Below is a small trained network, with its code and all its weights. Each question gives an input and a target symbol and asks what happens when units are switched off, that is, made to give their printed mean instead of their output.

import numpy as np


def w(rows, s, z=0):
    codes = np.array(rows[::2]) - 128.0
    scale = np.full(codes.shape[1], s)
    scale[-1] = z or s
    return codes * scale


def f(y):
    return np.maximum(y, 0)


def softmax(a):
    e = np.exp(a - a.max(-1, keepdims=True))
    return e / e.sum(-1, keepdims=True)


def log_softmax(a):
    a = a - a.max(-1, keepdims=True)
    return a - np.log(np.exp(a).sum(-1, keepdims=True))


def net(x, mask):
    ids = ['ΛΠαβγδεζημξστφψω'.index(c) for c in x.split()]
    T = len(ids)
    res = E[ids] + P[:T]
    u = 0
    for l in range(3):
        q, k, v = (res @ M[l].T for M in (Q, K, V))
        z = softmax(np.where(np.tri(T) > 0, q @ k.T / 3**0.5, -1e9)) @ v
        res = res + np.where(mask[u], z, O[l][:, -1]) @ O[l][:, :-1]
        u += 1
        y = f(res @ A[l][:, :-1].T + A[l][:, -1])
        res = res + np.where(mask[u : u + 4], y, B[l][:, -1]) @ B[l][:, :-1]
        u += 4
    return log_softmax(res[-1] @ U[:, :-1].T + U[:, -1])


Q, K, V, O, A, B = {}, {}, {}, {}, {}, {}
E = w([
[228,152,73],'Λ',
[136,143,88],'Π',
[116,150,96],'α',
[160,166,201],'β',
[135,43,126],'γ',
[65,150,51],'δ',
[99,57,180],'ε',
[157,103,193],'ζ',
[104,59,143],'η',
[181,61,224],'μ',
[145,162,95],'ξ',
[164,89,179],'σ',
[103,196,4],'τ',
[179,109,218],'φ',
[160,91,175],'ψ',
[164,120,182],'ω',
],0.012)
P = w([
[2,26,92],'0',
[133,204,195],'1',
[126,216,185],'2',
[124,200,168],'3',
[134,188,162],'4',
[129,197,161],'5',
[139,184,158],'6',
[144,170,154],'7',
[139,158,139],'8',
[145,155,139],'9',
[150,150,137],'10',
[162,150,130],'11',
[155,124,131],'12',
[164,126,126],'13',
],0.0073)
Q[0] = w([
[116,138,1],'0.h1',
[134,108,67],'0.h1',
[187,110,188],'0.h1',
],0.011)
K[0] = w([
[199,254,152],'0.h1',
[144,217,111],'0.h1',
[34,94,113],'0.h1',
],0.0089)
V[0] = w([
[166,253,13],'0.h1',
[61,109,141],'0.h1',
[1,25,51],'0.h1',
],0.0054)
O[0] = w([
[112,254,164,2],'0.h1',
[181,79,170,152],'0.h1',
[249,100,77,164],'0.h1',
],0.0078,0.0057)
A[0] = w([
[41,203,27,238],'0.n1',
[158,117,240,1],'0.n2',
[227,178,162,52],'0.n3',
[3,73,226,207],'0.n4',
],0.0078,0.0054)
B[0] = w([
[193,201,26,206],'0.n1',
[1,116,64,198],'0.n2',
[151,46,101,190],'0.n3',
[231,161,181,254],'0.n4',
],0.0098,0.0041)
Q[1] = w([
[245,168,126],'1.h1',
[190,30,169],'1.h1',
[97,178,45],'1.h1',
],0.011)
K[1] = w([
[80,30,230],'1.h1',
[28,11,100],'1.h1',
[230,131,143],'1.h1',
],0.011)
V[1] = w([
[40,144,85],'1.h1',
[254,173,243],'1.h1',
[47,75,48],'1.h1',
],0.0068)
O[1] = w([
[152,224,136,2],'1.h1',
[10,38,121,250],'1.h1',
[255,197,148,76],'1.h1',
],0.0078,0.009)
A[1] = w([
[219,139,254,178],'1.n1',
[251,107,174,48],'1.n2',
[37,126,247,180],'1.n3',
[146,80,162,2],'1.n4',
],0.0072,0.0098)
B[1] = w([
[2,153,35,172],'1.n1',
[95,221,102,142],'1.n2',
[158,63,189,254],'1.n3',
[148,39,51,136],'1.n4',
],0.0093,0.0087)
Q[2] = w([
[82,254,93],'2.h1',
[232,14,247],'2.h1',
[56,93,157],'2.h1',
],0.0061)
K[2] = w([
[17,155,201],'2.h1',
[253,75,107],'2.h1',
[124,47,68],'2.h1',
],0.007)
V[2] = w([
[150,253,147],'2.h1',
[145,161,64],'2.h1',
[145,66,55],'2.h1',
],0.0062)
O[2] = w([
[2,102,164,2],'2.h1',
[90,149,88,102],'2.h1',
[209,160,51,197],'2.h1',
],0.0056,0.021)
A[2] = w([
[185,87,242,139],'2.n1',
[40,73,252,194],'2.n2',
[151,97,115,2],'2.n3',
[177,101,218,51],'2.n4',
],0.011,0.0096)
B[2] = w([
[32,211,208,250],'2.n1',
[50,33,2,184],'2.n2',
[245,237,87,159],'2.n3',
[69,252,117,192],'2.n4',
],0.008,0.019)
U = w([
[254,217,115,66],'Λ',
[119,98,107,119],'Π',
[58,120,102,64],'α',
[102,115,158,132],'β',
[153,93,128,149],'γ',
[118,160,37,129],'δ',
[150,51,110,122],'ε',
[167,65,154,228],'ζ',
[128,90,113,135],'η',
[103,66,132,128],'μ',
[134,134,126,184],'ξ',
[103,214,221,94],'σ',
[86,196,22,64],'τ',
[179,99,58,137],'φ',
[101,87,61,2],'ψ',
[35,156,169,117],'ω',
],0.0085,0.0088)

Each question gives the input, a string of symbols that net reads in full, and the target symbol t.
The units are the heads (3 rows each of Q, K, V and O) and the neurons (one row each of A and B). Each row of codes is followed by its name. A weight is (code - 128) times the scale printed after its matrix; where a second scale follows, it is the last column's (O, A, B and U).
mask holds one flag per unit, layer by layer, with each layer's heads first. A switched-off unit (its flag False) gives its mean, the last column of its rows in O or B, instead of its output. The means were averaged over made-up inputs and are rounded, as every weight is.
A unit's drop is (log p(t) with every unit on - log p(t) with that unit switched off) / (log p(t) with every unit on - log p(t) with every unit switched off).
The circuit of an input: a set's keep is (log p(t) with only the set's units on - log p(t) with every unit switched off) / (log p(t) with every unit on - log p(t) with every unit switched off). Starting from the 12 units with the biggest drops (on a tie, the unit counted first), units are removed one at a time, each time the one whose removal leaves the highest keep (on an exact tie, the one counted first), for as long as the keep stays at least 0.8.
units of the circuit, in order: the units of the circuit, biggest drop first
most important unit: the unit with the biggest drop
top k neurons: the k neurons with the biggest drops, biggest first
k most important neurons of layer l: the k neurons of layer l with the biggest drops, biggest first
input Λ μ ψ μ, target α: top 2 neurons => (2.n2 1.n3)
input μ ζ ω, target Λ: most important unit => 2.h1
input τ μ α φ μ σ Λ φ φ φ, target ψ: units of the circuit, in order => (2.h1 1.h1 0.n1 2.n2)
input μ φ Λ γ, target Λ: units of the circuit, in order => (1.h1 2.n2)
input μ μ μ β, target Λ: units of the circuit, in order => (1.h1 2.n2)
input γ μ μ ζ μ β η η, target τ: units of the circuit, in order => (0.h1 1.h1 1.n1 0.n4)
input β ω ψ ζ τ φ μ φ μ Λ μ τ φ μ, target ω: top 3 neurons => (2.n1 0.n4 1.n3)
input φ ω μ ω μ μ μ μ ζ μ β φ, target σ: top 2 neurons => (0.n4 2.n1)
input φ φ γ μ γ φ Λ ω μ μ μ Π μ, target σ: units of the circuit, in order => (2.h1 1.h1 2.n1 2.n2)
input β η φ Λ ξ φ φ φ β φ ξ ψ, target ω: top 3 neurons => (2.n1 0.n4 1.n3)
input τ φ φ, target ψ: units of the circuit, in order => (2.h1 1.h1 2.n2 0.n1)
input τ μ μ Λ μ φ γ α μ ε ψ, target ψ: top 4 neurons => (0.n1 2.n2 2.n1 0.n4)
input μ β δ ξ Π φ μ μ ζ μ φ β μ ω, target Λ: top 4 neurons => (0.n4 1.n4 0.n2 2.n2)
input β α ζ β Π ζ μ ζ φ φ μ β μ ε, target ω: most important unit => 2.n1
input γ μ μ μ, target τ: top 4 neurons => (1.n1 1.n2 0.n4 1.n3)
input η ξ Λ ψ ε μ φ φ, target δ: top 2 neurons => (1.n1 1.n2)
input η φ μ Λ ζ ξ ψ, target δ: top 3 neurons => (1.n1 1.n2 2.n1)
input φ τ ψ μ μ μ ε, target σ: 2 most important neurons of layer 1 => (1.n3 1.n4)
input β μ μ μ φ Λ Λ ξ ψ φ, target ω: top 2 neurons => (2.n1 0.n4)
input μ Λ μ β μ φ ε, target Λ: 2 most important neurons of layer 2 => (2.n2 2.n3)
